Here is a tiny trained network, its code and every weight. The questions are about switching its units off for an input and a class, where a switched-off unit gives its printed mean instead of its output.

import numpy as np


def w(rows, s, z=0):
    codes = np.array(rows[::2]) - 128.0
    scale = np.full(codes.shape[1], s)
    scale[-1] = z or s
    return codes * scale


def norm(h):
    return h / np.sqrt((h * h).mean(-1, keepdims=True) + 1e-5)


def f(y):
    return y / 2 * (1 + np.tanh(0.7978845608 * (y + 0.044715 * y**3)))


def log_softmax(a):
    a = a - a.max(-1, keepdims=True)
    return a - np.log(np.exp(a).sum(-1, keepdims=True))


def net(x, mask):
    res = np.array(x, float).reshape(1, 8) / 4 @ E
    u = 0
    for l in range(2):
        y = f(norm(res) @ A[l][:, :-1].T + A[l][:, -1])
        res = res + np.where(mask[u : u + 5], y, B[l][:, -1]) @ B[l][:, :-1]
        u += 5
    return log_softmax(norm(res)[-1] @ U[:, :-1].T + U[:, -1])


A, B = {}, {}
E = w([
[134,161,125],'x0',
[29,146,80],'x1',
[83,161,73],'x2',
[255,27,73],'x3',
[93,150,75],'x4',
[84,22,172],'x5',
[121,137,154],'x6',
[163,59,31],'x7',
],0.0074)
A[0] = w([
[196,255,54,6],'0.n1',
[91,144,60,85],'0.n2',
[250,41,106,4],'0.n3',
[63,69,218,17],'0.n4',
[36,127,135,186],'0.n5',
],0.0089,0.0036)
B[0] = w([
[189,197,155,189],'0.n1',
[95,96,73,150],'0.n2',
[245,88,191,252],'0.n3',
[177,151,150,172],'0.n4',
[106,46,155,225],'0.n5',
],0.011,0.0036)
A[1] = w([
[199,141,153,82],'1.n1',
[113,145,246,98],'1.n2',
[123,109,135,2],'1.n3',
[225,70,107,104],'1.n4',
[92,197,93,112],'1.n5',
],0.012,0.0032)
B[1] = w([
[100,96,122,192],'1.n1',
[16,157,210,225],'1.n2',
[173,167,172,107],'1.n3',
[175,2,162,254],'1.n4',
[234,133,51,162],'1.n5',
],0.0086,0.0054)
U = w([
[234,51,128,230],'0',
[155,122,160,23],'1',
[44,97,38,161],'2',
[145,247,81,169],'3',
[86,106,173,201],'4',
[184,125,100,2],'5',
[66,161,255,129],'6',
],0.019,0.0059)

Each question gives the input, the list of numbers given to net, and the class t.
The units are the neurons (one row each of A and B). Each row of codes is followed by its name. A weight is (code - 128) times the scale printed after its matrix; where a second scale follows, it is the last column's (A, B and U).
mask holds one flag per neuron, layer by layer. A switched-off neuron (its flag False) gives its mean, the last column of its row in B, instead of its output. The means were averaged over made-up inputs and are rounded, as every weight is.
A unit's drop is (log p(t) with every unit on - log p(t) with that unit switched off) / (log p(t) with every unit on - log p(t) with every unit switched off).
The circuit of an input: a set's keep is (log p(t) with only the set's units on - log p(t) with every unit switched off) / (log p(t) with every unit on - log p(t) with every unit switched off). Starting from all 10 units, units are removed one at a time, each time the one whose removal leaves the highest keep (on an exact tie, the one counted first), for as long as the keep stays at least 0.8.
units of the circuit, in order: the units of the circuit, biggest drop first
top k neurons: the k neurons with the biggest drops, biggest first
top k neurons in layer l: the k neurons of layer l with the biggest drops, biggest first
drop of u: that unit's drop, to one decimal
input [4,0,3,-8,-5,-3,-6,7], class 3: units of the circuit, in order => 1.n4
input [5,-6,-1,-3,-2,5,3,1], class 6: top 2 neurons => 1.n2; 0.n3
input [-7,3,6,1,-7,-7,0,-6], class 3: units of the circuit, in order => 0.n3; 1.n5
input [-3,-2,5,4,7,8,5,-7], class 6: units of the circuit, in order => 0.n4; 1.n2
input [-5,2,4,0,-2,-7,-7,3], class 3: units of the circuit, in order => 0.n3; 0.n1
input [3,0,2,-7,1,-4,-2,-2], class 3: top 2 neurons => 1.n5; 0.n3
input [-3,1,8,1,-1,7,-7,1], class 2: top 2 neurons => 0.n3; 1.n4
input [-2,-5,8,-8,-4,-1,-1,8], class 3: top 2 neurons in layer 1 => 1.n4; 1.n5
input [4,-4,2,-8,-8,-8,7,1], class 3: top 3 neurons in layer 0 => 0.n3; 0.n5; 0.n1
input [-3,-6,-4,-5,5,-7,-3,4], class 3: top 2 neurons => 0.n3; 1.n4
input [-5,5,0,-2,-2,-4,4,3], class 2: drop of 0.n5 => 0.3
input [1,-7,2,-1,-5,-5,5,-2], class 6: drop of 0.n1 => -0.1
input [-5,8,2,-4,6,-2,-6,-5], class 2: drop of 1.n4 => -0.1
input [5,-3,5,-2,-6,-5,2,4], class 3: top neuron in layer 1 => 1.n4
